Read these off the matrix that follows.
1) Find the entry in the bottom-left corner.
2) Find the entry in the bottom-right corner.
3) Find the top-right entry.
4) Find the entry directly above -49.
5) Find the entry in the top-left corner.
6) Find the entry directly below 28.
7) Find the entry just left of 76.
[[-48  28 -32   2 -38 -51   4 -39]
 [-12  -1  23 -49  15  60  74  76]]
1) -12
2) 76
3) -39
4) 2
5) -48
6) -1
7) 74
